Here is a tiny trained network, its code and every weight. The questions are about switching its units off for an input and a class, where a switched-off unit gives its printed mean instead of its output.

import numpy as np


def w(rows, s, z=0):
    codes = np.array(rows[::2]) - 128.0
    scale = np.full(codes.shape[1], s)
    scale[-1] = z or s
    return codes * scale


def norm(h):
    return h / np.sqrt((h * h).mean(-1, keepdims=True) + 1e-5)


def f(y):
    return y / 2 * (1 + np.tanh(0.7978845608 * (y + 0.044715 * y**3)))


def log_softmax(a):
    a = a - a.max(-1, keepdims=True)
    return a - np.log(np.exp(a).sum(-1, keepdims=True))


def net(x, mask):
    res = np.array(x, float).reshape(1, 4) / 4 @ E
    u = 0
    for l in range(3):
        y = f(norm(res) @ A[l][:, :-1].T + A[l][:, -1])
        res = res + np.where(mask[u : u + 7], y, B[l][:, -1]) @ B[l][:, :-1]
        u += 7
    return log_softmax(norm(res)[-1] @ U[:, :-1].T + U[:, -1])


A, B = {}, {}
E = w([
[173,110,149,34,177,135,109,91,131],'x0',
[161,104,90,166,68,175,180,166,234],'x1',
[107,181,35,102,153,2,170,118,202],'x2',
[112,177,157,150,131,90,140,156,167],'x3',
],0.0078)
A[0] = w([
[114,158,169,142,218,108,117,116,118,118],'0.n0',
[133,1,206,121,133,88,75,128,43,76],'0.n1',
[161,99,3,54,141,135,137,95,52,86],'0.n2',
[129,167,154,111,84,88,186,173,223,93],'0.n3',
[249,89,126,86,198,163,147,79,157,82],'0.n4',
[137,150,170,149,150,187,47,104,86,4],'0.n5',
[130,174,162,187,154,27,158,105,248,123],'0.n6',
],0.0063,0.0038)
B[0] = w([
[174,186,146,127,99,139,170,14,42,170],'0.n0',
[136,73,27,91,93,68,99,254,114,227],'0.n1',
[147,14,121,151,228,108,172,15,65,180],'0.n2',
[115,59,21,179,120,61,102,222,178,201],'0.n3',
[74,127,82,71,88,73,21,66,168,187],'0.n4',
[87,132,143,140,100,197,111,235,105,175],'0.n5',
[196,110,138,124,93,26,164,211,120,255],'0.n6',
],0.0071,0.0047)
A[1] = w([
[135,153,108,172,137,42,222,106,189,119],'1.n0',
[110,234,139,159,178,34,131,81,62,40],'1.n1',
[176,121,124,55,90,125,186,246,152,16],'1.n2',
[84,101,136,213,131,125,183,195,206,113],'1.n3',
[188,170,173,73,152,210,96,190,30,6],'1.n4',
[107,254,151,99,165,37,164,79,100,90],'1.n5',
[76,126,168,206,96,248,139,160,164,145],'1.n6',
],0.0069,0.0023)
B[1] = w([
[118,76,120,113,107,151,102,185,121,253],'1.n0',
[210,173,164,109,144,142,148,151,103,214],'1.n1',
[107,149,69,119,90,107,85,126,59,199],'1.n2',
[93,121,88,160,29,151,217,97,199,222],'1.n3',
[46,114,108,140,74,119,75,196,115,225],'1.n4',
[185,109,254,167,93,111,123,179,160,216],'1.n5',
[143,134,182,150,165,83,157,33,110,224],'1.n6',
],0.0098,0.005)
A[2] = w([
[117,149,195,109,79,121,104,86,45,43],'2.n0',
[197,156,149,30,124,168,82,121,244,98],'2.n1',
[92,118,145,79,137,203,26,112,229,79],'2.n2',
[86,164,189,167,130,184,249,36,179,2],'2.n3',
[1,78,175,149,111,189,62,165,82,56],'2.n4',
[14,86,89,137,89,86,99,237,157,149],'2.n5',
[135,101,154,93,188,133,127,70,79,87],'2.n6',
],0.0083,0.0026)
B[2] = w([
[82,135,102,135,76,166,131,157,139,161],'2.n0',
[117,119,112,209,159,130,68,131,195,144],'2.n1',
[81,248,149,204,196,107,81,141,162,144],'2.n2',
[158,137,140,184,115,115,156,36,91,155],'2.n3',
[52,152,165,73,125,153,135,139,111,200],'2.n4',
[122,179,79,121,113,184,174,154,121,246],'2.n5',
[117,111,39,115,167,178,153,117,154,146],'2.n6',
],0.012,0.011)
U = w([
[93,155,107,170,180,141,24,92,222,37],'0',
[190,164,251,131,109,99,146,192,77,128],'1',
[26,148,157,75,99,203,113,160,68,254],'2',
[133,118,174,201,73,145,185,8,116,152],'3',
[129,48,60,60,210,147,119,43,94,86],'4',
[144,129,29,153,52,111,179,186,205,162],'5',
[180,52,187,87,187,72,126,123,193,69],'6',
],0.016,0.0022)

Each question gives the input, the list of numbers given to net, and the class t.
The units are the neurons (one row each of A and B). Each row of codes is followed by its name. A weight is (code - 128) times the scale printed after its matrix; where a second scale follows, it is the last column's (A, B and U).
mask holds one flag per neuron, layer by layer. A switched-off neuron (its flag False) gives its mean, the last column of its row in B, instead of its output. The means were averaged over made-up inputs and are rounded, as every weight is.
A unit's drop is (log p(t) with every unit on - log p(t) with that unit switched off) / (log p(t) with every unit on - log p(t) with every unit switched off).
The circuit of an input: a set's keep is (log p(t) with only the set's units on - log p(t) with every unit switched off) / (log p(t) with every unit on - log p(t) with every unit switched off). Starting from the 12 units with the biggest drops (on a tie, the unit counted first), units are removed one at a time, each time the one whose removal leaves the highest keep (on an exact tie, the one counted first), for as long as the keep stays at least 0.8.
units of the circuit, in order: the units of the circuit, biggest drop first
most important unit: the unit with the biggest drop
top k neurons: the k neurons with the biggest drops, biggest first
top k neurons in layer l: the k neurons of layer l with the biggest drops, biggest first
drop of u: that unit's drop, to one decimal
input [3,4,-6,7], class 3: most important unit : 1.n6
input [6,-6,0,1], class 4: top 2 neurons : 0.n2, 2.n6
input [6,-1,2,1], class 6: units of the circuit, in order : 2.n5, 0.n2
input [3,-6,5,-2], class 6: units of the circuit, in order : 1.n5, 0.n2, 2.n5
input [-1,-2,8,-4], class 6: top 4 neurons : 0.n2, 0.n1, 1.n4, 2.n5
input [6,-2,-2,8], class 1: top 2 neurons : 0.n0, 1.n5
input [8,-2,-2,-1], class 0: top 2 neurons : 0.n4, 2.n2
input [4,-7,4,-2], class 4: top 2 neurons : 0.n2, 2.n6
input [-4,1,-5,1], class 3: top 3 neurons : 1.n6, 2.n3, 0.n6
input [0,-4,6,-2], class 1: top 2 neurons : 1.n5, 1.n1
input [5,-2,0,2], class 0: top 3 neurons : 0.n4, 2.n1, 0.n6
input [-1,7,-8,-6], class 3: top 2 neurons in layer 2 : 2.n3, 2.n5
input [8,-6,3,-1], class 4: top 3 neurons : 0.n2, 2.n6, 0.n6
input [4,-7,3,-3], class 4: top 2 neurons : 0.n2, 2.n6
input [7,-5,8,8], class 1: units of the circuit, in order : 1.n5
input [4,-7,7,-2], class 6: top 2 neurons : 1.n5, 0.n2
input [2,2,-1,-5], class 4: top 2 neurons : 0.n2, 1.n5
input [7,-4,7,5], class 1: top 2 neurons : 1.n5, 1.n1
input [2,-7,3,-2], class 4: top 2 neurons : 0.n2, 2.n6
input [1,7,-8,-4], class 3: units of the circuit, in order : 1.n6
input [8,-2,0,2], class 0: drop of 2.n1 : 0.1
input [5,-5,-2,-7], class 4: top 2 neurons in layer 0 : 0.n2, 0.n4
input [6,-4,-2,-8], class 4: drop of 0.n2 : 1.4
input [7,5,-6,8], class 0: drop of 0.n4 : 0.2
input [-6,0,-7,7], class 3: drop of 1.n6 : 0.6
